Below are the code and all the weights of a small trained network. Each question names an input and a target symbol and asks about switching units off, where a switched-off unit gives its printed mean instead of its output.

import numpy as np


def w(rows, s, z=0):
    codes = np.array(rows[::2]) - 128.0
    scale = np.full(codes.shape[1], s)
    scale[-1] = z or s
    return codes * scale


def f(y):
    return y / 2 * (1 + np.tanh(0.7978845608 * (y + 0.044715 * y**3)))


def softmax(a):
    e = np.exp(a - a.max(-1, keepdims=True))
    return e / e.sum(-1, keepdims=True)


def log_softmax(a):
    a = a - a.max(-1, keepdims=True)
    return a - np.log(np.exp(a).sum(-1, keepdims=True))


def net(x, mask):
    ids = ['αβδεημπφψω'.index(c) for c in x.split()]
    T = len(ids)
    res = E[ids] + P[:T]
    u = 0
    for l in range(2):
        r = res
        for j in range(2):
            rows = slice(2 * j, 2 * j + 2)
            q, k, v = (r @ M[l][rows].T for M in (Q, K, V))
            z = softmax(np.where(np.tri(T) > 0, q @ k.T / 2**0.5, -1e9)) @ v
            o = O[l][rows]
            res = res + np.where(mask[u + j], z, o[:, -1]) @ o[:, :-1]
        u += 2
        y = f(res @ A[l][:, :-1].T + A[l][:, -1])
        res = res + np.where(mask[u : u + 8], y, B[l][:, -1]) @ B[l][:, :-1]
        u += 8
    return log_softmax(res[-1] @ U[:, :-1].T + U[:, -1])


Q, K, V, O, A, B = {}, {}, {}, {}, {}, {}
E = w([
[57,94,137,154],'α',
[229,138,86,45],'β',
[194,119,151,6],'δ',
[97,70,79,176],'ε',
[132,206,84,134],'η',
[79,73,91,162],'μ',
[185,49,169,131],'π',
[147,181,47,127],'φ',
[117,220,101,111],'ψ',
[196,113,154,7],'ω',
],0.013)
P = w([
[89,92,2,38],'0',
[131,210,132,145],'1',
[135,199,132,150],'2',
[118,165,147,143],'3',
[121,155,148,149],'4',
[122,150,152,154],'5',
[123,147,153,158],'6',
[122,140,152,160],'7',
[125,137,148,168],'8',
[128,132,140,170],'9',
[132,128,133,176],'10',
],0.0081)
Q[0] = w([
[182,167,104,183],'0.h1',
[121,168,89,113],'0.h1',
[64,77,115,84],'0.h2',
[123,7,170,63],'0.h2',
],0.019)
K[0] = w([
[169,146,115,206],'0.h1',
[75,136,104,88],'0.h1',
[138,123,105,192],'0.h2',
[164,173,255,180],'0.h2',
],0.018)
V[0] = w([
[111,139,164,90],'0.h1',
[133,102,204,108],'0.h1',
[139,167,146,102],'0.h2',
[247,128,30,226],'0.h2',
],0.013)
O[0] = w([
[141,92,128,172,152],'0.h1',
[200,42,16,176,1],'0.h1',
[80,152,112,131,145],'0.h2',
[67,1,209,81,219],'0.h2',
],0.0059,0.00094)
A[0] = w([
[144,128,125,150,20],'0.n1',
[54,118,157,254,75],'0.n2',
[244,210,155,93,2],'0.n3',
[198,147,103,209,122],'0.n4',
[27,178,129,247,67],'0.n5',
[144,139,168,203,133],'0.n6',
[64,149,116,88,63],'0.n7',
[173,82,114,133,122],'0.n8',
],0.0095,0.0066)
B[0] = w([
[165,7,16,39,42],'0.n1',
[111,101,174,142,178],'0.n2',
[106,55,160,105,207],'0.n3',
[105,115,187,90,168],'0.n4',
[202,85,51,145,254],'0.n5',
[44,148,121,75,170],'0.n6',
[116,56,94,179,119],'0.n7',
[160,113,107,192,215],'0.n8',
],0.017,0.0019)
Q[1] = w([
[68,186,174,176],'1.h1',
[90,6,107,88],'1.h1',
[115,211,106,133],'1.h2',
[102,81,89,67],'1.h2',
],0.025)
K[1] = w([
[81,101,44,115],'1.h1',
[120,139,225,226],'1.h1',
[4,129,31,75],'1.h2',
[167,69,132,174],'1.h2',
],0.016)
V[1] = w([
[67,170,76,184],'1.h1',
[89,58,18,6],'1.h1',
[127,251,163,163],'1.h2',
[2,47,117,158],'1.h2',
],0.0087)
O[1] = w([
[118,87,63,64,69],'1.h1',
[102,10,120,166,217],'1.h1',
[171,128,135,186,146],'1.h2',
[59,161,194,146,2],'1.h2',
],0.011,0.0019)
A[1] = w([
[54,198,105,136,30],'1.n1',
[66,233,36,187,255],'1.n2',
[74,14,112,149,173],'1.n3',
[162,185,125,161,107],'1.n4',
[101,226,14,66,126],'1.n5',
[124,183,179,88,79],'1.n6',
[31,83,8,189,32],'1.n7',
[131,157,5,218,158],'1.n8',
],0.013,0.0053)
B[1] = w([
[114,163,124,64,137],'1.n1',
[130,52,33,124,192],'1.n2',
[138,170,117,85,254],'1.n3',
[56,93,196,163,162],'1.n4',
[199,178,131,122,137],'1.n5',
[169,135,49,94,149],'1.n6',
[131,77,172,188,218],'1.n7',
[95,250,152,139,202],'1.n8',
],0.022,0.0085)
U = w([
[255,179,146,42,236],'α',
[185,62,225,240,254],'β',
[98,222,142,143,65],'δ',
[60,186,110,87,82],'ε',
[90,56,46,179,148],'η',
[54,152,99,95,103],'μ',
[11,153,101,198,94],'π',
[39,166,180,92,84],'φ',
[183,163,42,225,63],'ψ',
[103,224,144,144,62],'ω',
],0.0062,0.0059)

Each question gives the input, a string of symbols that net reads in full, and the target symbol t.
The units are the heads (2 rows each of Q, K, V and O) and the neurons (one row each of A and B). Each row of codes is followed by its name. A weight is (code - 128) times the scale printed after its matrix; where a second scale follows, it is the last column's (O, A, B and U).
mask holds one flag per unit, layer by layer, with each layer's heads first. A switched-off unit (its flag False) gives its mean, the last column of its rows in O or B, instead of its output. The means were averaged over made-up inputs and are rounded, as every weight is.
A unit's drop is (log p(t) with every unit on - log p(t) with that unit switched off) / (log p(t) with every unit on - log p(t) with every unit switched off).
The circuit of an input: a set's keep is (log p(t) with only the set's units on - log p(t) with every unit switched off) / (log p(t) with every unit on - log p(t) with every unit switched off). Starting from the 12 units with the biggest drops (on a tie, the unit counted first), units are removed one at a time, each time the one whose removal leaves the highest keep (on an exact tie, the one counted first), for as long as the keep stays at least 0.8.
units of the circuit, in order: the units of the circuit, biggest drop first
most important unit: the unit with the biggest drop
top k neurons: the k neurons with the biggest drops, biggest first
top k neurons in layer l: the k neurons of layer l with the biggest drops, biggest first
heads that matter: for each layer, one digit per head in row order, 1 if its drop is at least 0.15 and else 0, layers parted by /
input ψ δ δ δ η, target ψ: heads that matter	01 / 10
input ω φ ω ε ε ε ω δ ω ω, target β: heads that matter	10 / 10
input α α α, target ψ: top 3 neurons	(0.n5; 1.n2; 0.n6)
input α η π β α ε π π δ ψ, target α: top 3 neurons	(1.n5; 0.n4; 0.n6)
input ω α α, target δ: units of the circuit, in order	(1.n8; 0.h2)
input π β α δ η, target π: heads that matter	00 / 11
input η φ π π π π φ α ω ψ φ, target η: top 3 neurons in layer 1	(1.n2; 1.n8; 1.n7)
input α ψ ψ, target α: units of the circuit, in order	(1.n5)
input α π μ π φ η η φ, target α: units of the circuit, in order	(0.h2; 1.n5)
input ψ δ ω π δ ψ φ, target ψ: top 2 neurons in layer 1	(1.n2; 1.n5)
input η π δ π ψ ψ, target η: top 3 neurons	(1.n2; 0.n3; 0.n7)
input ψ α μ α π ω α α φ, target ψ: heads that matter	11 / 10
input φ μ φ ε π π ψ β π ω ψ, target φ: heads that matter	11 / 11
input π π β φ, target π: top 3 neurons in layer 1	(1.n8; 1.n4; 1.n2)
input π δ η φ δ π α δ, target β: units of the circuit, in order	(1.n3)
input ω π φ ω δ β ω ε α ψ, target ω: units of the circuit, in order	(1.n8; 0.h2)
input π ψ μ α φ π π α, target η: units of the circuit, in order	(1.h1; 1.n2; 1.n8)
input δ ψ η ψ ω ψ β ω ω π ψ, target δ: units of the circuit, in order	(1.n8; 0.h2)
input δ π π β π α β π ψ φ, target δ: top 3 neurons in layer 1	(1.n8; 1.n2; 1.n3)
input π α ψ π ψ ω δ α ω, target β: top 2 neurons in layer 0	(0.n6; 0.n7)
input ε φ δ ψ δ ψ ψ φ δ μ π, target α: most important unit	0.n5
input ψ α η, target ψ: units of the circuit, in order	(1.n2; 1.n5)
input δ ω π, target α: top 3 neurons in layer 0	(0.n4; 0.n3; 0.n5)
input μ α ψ, target μ: units of the circuit, in order	(1.h2; 1.n1; 1.n2)
input δ π π α, target η: top 2 neurons in layer 1	(1.n2; 1.n3)
input ω ω β π ψ φ π α β, target β: top 4 neurons in layer 0	(0.n3; 0.n6; 0.n7; 0.n2)
